Here is a tiny trained network, its code and every weight. The questions are about switching its units off for an input and a target symbol, where a switched-off unit gives its printed mean instead of its output.

import numpy as np


def w(rows, s, z=0):
    codes = np.array(rows[::2]) - 128.0
    scale = np.full(codes.shape[1], s)
    scale[-1] = z or s
    return codes * scale


def f(y):
    return np.maximum(y, 0)


def softmax(a):
    e = np.exp(a - a.max(-1, keepdims=True))
    return e / e.sum(-1, keepdims=True)


def log_softmax(a):
    a = a - a.max(-1, keepdims=True)
    return a - np.log(np.exp(a).sum(-1, keepdims=True))


def net(x, mask):
    ids = ['ΓΔΘΣΨαβεζλμξπτφω'.index(c) for c in x.split()]
    T = len(ids)
    res = E[ids] + P[:T]
    q, k, v = (res @ M[0].T for M in (Q, K, V))
    z = softmax(np.where(np.tri(T) > 0, q @ k.T / 2**0.5, -1e9)) @ v
    res = res + np.where(mask[0], z, O[0][:, -1]) @ O[0][:, :-1]
    y = f(res @ A[0][:, :-1].T + A[0][:, -1])
    res = res + np.where(mask[1:9], y, B[0][:, -1]) @ B[0][:, :-1]
    return log_softmax(res[-1] @ U[:, :-1].T + U[:, -1])


Q, K, V, O, A, B = {}, {}, {}, {}, {}, {}
E = w([
[116,102,119,103,79],'Γ',
[156,115,135,113,64],'Δ',
[119,118,110,71,125],'Θ',
[142,127,131,83,99],'Σ',
[39,88,185,155,153],'Ψ',
[111,181,145,47,198],'α',
[75,72,85,178,115],'β',
[177,181,38,107,88],'ε',
[118,194,130,194,137],'ζ',
[102,101,149,171,83],'λ',
[151,63,121,133,140],'μ',
[127,244,192,121,112],'ξ',
[68,123,99,114,185],'π',
[181,89,79,139,126],'τ',
[184,169,89,79,163],'φ',
[146,213,143,215,148],'ω',
],0.011)
P = w([
[18,189,2,224,115],'0',
[116,121,87,109,84],'1',
[136,123,95,99,92],'2',
[159,111,116,103,93],'3',
[176,111,133,109,110],'4',
[191,108,148,113,126],'5',
[196,96,158,117,126],'6',
[211,94,164,121,137],'7',
],0.0047)
Q[0] = w([
[250,53,89,38,101],'h1',
[190,225,13,127,96],'h1',
],0.024)
K[0] = w([
[255,125,176,141,169],'h1',
[155,212,45,183,167],'h1',
],0.03)
V[0] = w([
[192,40,3,183,231],'h1',
[147,230,162,77,188],'h1',
],0.013)
O[0] = w([
[255,80,109,200,242,234],'h1',
[132,213,37,109,82,3],'h1',
],0.0096,0.003)
A[0] = w([
[78,99,118,248,84,80],'n1',
[154,99,50,105,94,3],'n2',
[19,66,79,114,201,89],'n3',
[127,228,145,203,108,8],'n4',
[92,205,165,63,231,17],'n5',
[50,198,196,190,148,78],'n6',
[68,199,137,200,213,113],'n7',
[123,107,100,63,103,82],'n8',
],0.016,0.0044)
B[0] = w([
[95,90,82,187,41,253],'n1',
[193,166,135,203,85,190],'n2',
[108,190,126,144,254,214],'n3',
[57,153,77,188,183,169],'n4',
[81,68,34,108,76,165],'n5',
[188,152,212,142,77,241],'n6',
[172,131,137,28,113,205],'n7',
[140,131,176,57,128,177],'n8',
],0.022,0.0049)
U = w([
[180,2,163,154,182,118],'Γ',
[94,49,145,175,55,110],'Δ',
[93,177,134,128,112,77],'Θ',
[127,155,231,137,149,102],'Σ',
[125,136,150,110,108,111],'Ψ',
[93,166,107,106,199,202],'α',
[128,113,133,106,128,137],'β',
[163,136,196,78,80,3],'ε',
[121,111,141,128,135,156],'ζ',
[121,136,110,100,137,172],'λ',
[103,130,136,114,125,202],'μ',
[148,93,158,63,129,243],'ξ',
[59,125,60,213,162,57],'π',
[191,188,61,175,105,49],'τ',
[118,97,64,74,109,219],'φ',
[143,148,101,118,100,149],'ω',
],0.0068,0.0042)

Each question gives the input, a string of symbols that net reads in full, and the target symbol t.
The units are the heads (2 rows each of Q, K, V and O) and the neurons (one row each of A and B). Each row of codes is followed by its name. A weight is (code - 128) times the scale printed after its matrix; where a second scale follows, it is the last column's (O, A, B and U).
mask holds one flag per unit, heads first, then neurons. A switched-off unit (its flag False) gives its mean, the last column of its rows in O or B, instead of its output. The means were averaged over made-up inputs and are rounded, as every weight is.
A unit's drop is (log p(t) with every unit on - log p(t) with that unit switched off) / (log p(t) with every unit on - log p(t) with every unit switched off).
The circuit of an input: a set's keep is (log p(t) with only the set's units on - log p(t) with every unit switched off) / (log p(t) with every unit on - log p(t) with every unit switched off). Starting from all 9 units, units are removed one at a time, each time the one whose removal leaves the highest keep (on an exact tie, the one counted first), for as long as the keep stays at least 0.8.
units of the circuit, in order: the units of the circuit, biggest drop first
most important unit: the unit with the biggest drop
top k neurons: the k neurons with the biggest drops, biggest first
input τ Σ ξ, target ξ: units of the circuit, in order => [n7 h1 n1]
input ξ ζ μ τ Γ, target Γ: units of the circuit, in order => [h1]
input ε λ φ Θ, target τ: units of the circuit, in order => [h1 n2]
input τ μ Ψ ε ω, target ξ: units of the circuit, in order => [n7 h1]
input μ φ μ φ Ψ Γ, target τ: units of the circuit, in order => [h1 n2]
input φ ξ ξ φ λ ζ, target α: top 4 neurons => [n4 n7 n1 n6]
input τ ζ λ β α Σ π, target α: units of the circuit, in order => [n3 n1]
input ξ λ λ ω Δ λ, target Δ: units of the circuit, in order => [n1 h1]
input ε Σ φ Σ Σ, target τ: top 2 neurons => [n2 n7]
input ε ξ φ λ β, target π: units of the circuit, in order => [n3 n1 n6]
input λ ξ Σ ξ, target ε: top 3 neurons => [n6 n1 n3]
input ζ λ ξ Δ, target ε: units of the circuit, in order => [h1 n8]
input ξ τ μ ε τ ζ, target Θ: units of the circuit, in order => [n4 h1 n6]
input Σ φ λ μ ξ ζ Ψ, target Σ: top 3 neurons => [n6 n3 n5]
input τ ξ π ξ, target ξ: units of the circuit, in order => [h1 n7 n1]
input ω π Σ τ φ ε, target τ: top neuron => [n2]
input π Δ Σ π π φ λ, target Δ: top 2 neurons => [n1 n3]
input ξ ε α Δ ω, target Θ: top 2 neurons => [n4 n6]
input λ τ ζ, target ε: top 2 neurons => [n6 n7]
input φ φ ε τ λ β ζ ω, target α: top 3 neurons => [n4 n7 n1]
input τ λ λ ε Γ λ Σ ζ, target ξ: most important unit => n7
input α Δ ε Γ ω ω, target π: top 2 neurons => [n4 n8]
